Questions about the row below.
1) Which number is the first entry from the right?
2) Which number is the entry just left of -509?
3) Which number is the third entry from the left?
4) Which number is the third entry from the right?
5) Which number is the first entry from the left?
6) Which number is the entry just left of the smallest entry?
7) Which number is the entry just left of 459?
[-189 -532 -100 -395 -657  -67 -402 -262 -720 -552  633  -31  411  459
 -307 -509]
1) -509
2) -307
3) -100
4) 459
5) -189
6) -262
7) 411

W =
array([[ 284, -285, -625,   86,  234,  455, -616, -336,  863,  -31, -304,
        -637, -238,  -72, -263,  242],
       [ -83,  456, -256, -213, -314, -422, -758,  569, -137,  177,  300,
         -25, -801,  -19,   37,  -71],
       [-346, -583,  -16, -115,   83, -170,  487, -285, -365, -814,  -40,
         -29,  488, -616, -139,  143],
       [-539,  524,   70,  176, -158, -125,  473, -717, -273,   24, -316,
          73,  131,  503,   24,   16],
       [ 444,  197, -166, -139,   65, -197, -377,  601, -198, -251,  -79,
        -176, -297,  -51,  156,    2],
       [ -24,  110,  525,  -96,  389,  312,   55,  -90, -302,  175, -484,
        -573, -132,  207,  297,   -6],
       [-333, -133, -195,  -66,  185,  302, -102, -329,  111, -205, -161,
        -550, -149, -114,   -5,  397],
       [-574,  534, -165,  135, -462, -142,   43, -456,   -5,  131,   94,
         248, -136,  293,  -76,  117],
       [-129,  194, -175,   21, -163,    4, -230, -177,   82,  316, -128,
         -10, -187,  259, -121, -104],
       [ 393, -255,  544,  -53,  190,  -64,  518,  222, -404,  -24, -249,
         170,  395,  -18,  216, -213],
       [-288,  341,  -57, -134, -377, -420, -236,  224, -365,  108,  328,
         128, -394,  -94, -104, -339],
       [ -81,  223,  396, -235,  398, -534,  -66,  217, -808, -376, -409,
        -365, -159, -104,  176, -488],
       [-200, -410,    6, -162,  -12, -351,  184, -204, -253, -224,  141,
         188,  233, -373, -384, -390],
       [ 683, -151, -409,  118,  229,   37, -374,  163,  116,   62, -334,
        -130,  -73,   23, -113, -249],
       [ 961, -436, -454,  279,  258, -100, -249,  -66,  306,  142, -370,
         330,  266,  -29, -494, -637]])
The entry just left of 223 is -81
Read off the entry just right of the largest entry.
-436
Read off the entry just left of 396.
223
Read off the minimum.
-814
Read off the entry just right of -550.
-149
Read off the entry just right of -200.
-410

[[  3  13  15   7  27  32 -13   3  -8   0  10  15  -2]
 [ -4   0   3 -13 -15   7 -27 -32  13   3  -8   0  10]
 [ 25  24  11  -3   4   0   3  13 -15  -7  27  32  13]
 [ 22  25  24 -11  -3   4   0   3 -13  15   7  27  32]
 [  1  -8   0 -22 -25 -24  11   3   4   0  -3 -13 -15]
 [ -2   1  -8   0 -22 -25  24  11  -3  -4   0  -3 -13]
 [ 11   3  -4   0  -3 -13  15  -7  27 -32  13  -3  -8]
 [ -8   0  22 -25 -24 -11   3  -4   0   3 -13 -15   7]
 [  0  22  25 -24 -11  -3  -4   0  -3  13 -15   7  27]
 [ 24  11   3   4   0  -3  13  15   7 -27  32  13  -3]
 [  3  -4   0  -3 -13 -15  -7 -27  32 -13  -3  -8   0]
 [  0   3  13 -15   7  27 -32 -13  -3   8   0  10  15]]
Find the entry in the bottom-right corner.
Answer: 15
The smallest entry in the last row: -32
The entry in the bottom-left corner: 0
The 3rd entry, reading row by row: 15
The fifth entry, reading row by row -> 27
The top-right entry is -2
Find the 2nd-last entry, reading row by row.
Answer: 10
Find the smallest entry in the first row.
Answer: -13
The 1st entry, reading row by row is 3
Find the second entry on the main diagonal.
Answer: 0
Find the largest entry in the first row.
Answer: 32
The third entry from the end, reading row by row: 0
The largest entry in the first column: 25

Read these off the array that follows.
1) Find the 1st entry, reading row by row.
2) Find the 2nd smallest entry.
3) Find the second largest entry.
4) Find the bottom-right entry.
5) Find the entry just right of 412.
6) Find the entry directly above the smallest entry.
7) Find the entry in the bottom-left corner.
8) Find the top entry of the column that holds the largest entry.
[[640 398 527 278 525 674 483 495 445 582 527 508 374 409]
 [569 545 478 412 711 789 409 462 574 668 492 696 357 355]
 [649 519 548 422 513 758 531 497 628 817 484 678 371 452]
 [650 369 623 301 446 696 579 489 454 569 397 583 390 557]
 [570 369 618 369 474 707 650 515 493 571 460 514 375 520]
 [325 618 488 606 718 919 713 427 745 737 383 624 326 467]
 [255 681 263 509 859 831 180 457 528 945 708 563 279 103]
 [336 580 429 587 694 839 501 434 701 775 438 685 345 464]
 [554 431 546 337 533 419 374 481 363 463 591 490 529 428]
 [802 358 635 308 423 665 625 539 536 556 344 640 404 606]
 [279 444 440 691 455 786 620 440 637 608 479 386 358 583]
 [658 374 553 356 491 675 562 519 457 544 508 512 378 501]
 [905 419 778 398 515 659 741 606 591 475 265 875 419 729]]
1) 640
2) 180
3) 919
4) 729
5) 711
6) 467
7) 905
8) 582

[[-22  -7   4  -5  17  18  -1 -19  24]
 [-21  -6   0  -5  21  22  -1 -18  25]
 [ -5  -2 -17  -6  30  32  -1  -5  15]
 [-23  -7  11  -5  10  10  -1 -20  22]
 [-23  -7   8  -5  13  14  -1 -20  23]
 [ -8  -2  30  -5 -26 -31  -1  -7  -6]
 [  1   0 -15  -6  23  24  -1   0   7]
 [ 15   4 -10  -7   5   4  -1  12 -12]
 [ 14   4 -14  -7  12  11  -1  11  -9]]
The entry just right of the largest entry -> -1
Give the second smallest entry.
Answer: -26
The entry in the bottom-left corner: 14
The bottom entry of the column that holds the smallest entry: 11
Give the last entry, reading row by row.
Answer: -9
Give the first entry of the smallest entry's row.
Answer: -8
Give the smallest entry in the last row.
Answer: -14
The top entry of the column that holds the largest entry is 18
The entry directly below 8 -> 30
Give the 1st entry on the diagonal from the top-right corner.
Answer: 24
Give the smallest entry in the first row.
Answer: -22
Give the largest entry in the first column.
Answer: 15
Give the second entry on the diagonal from the top-right corner.
Answer: -18
Give the second entry, reading row by row.
Answer: -7
Give the largest entry.
Answer: 32
The third-last entry, reading row by row: -1
The second entry on the main diagonal is -6
Give the 3rd entry in reading order.
Answer: 4
The entry just left of the largest entry -> 30
The largest entry in the last column -> 25
Give the entry directly above the smallest entry.
Answer: 14
Give the entry just right of the smallest entry.
Answer: -1
The entry directly above 5 -> 23
The entry directly above the largest entry -> 22
The 2nd-last entry, reading row by row is 11
The last entry of the smallest entry's row: -6
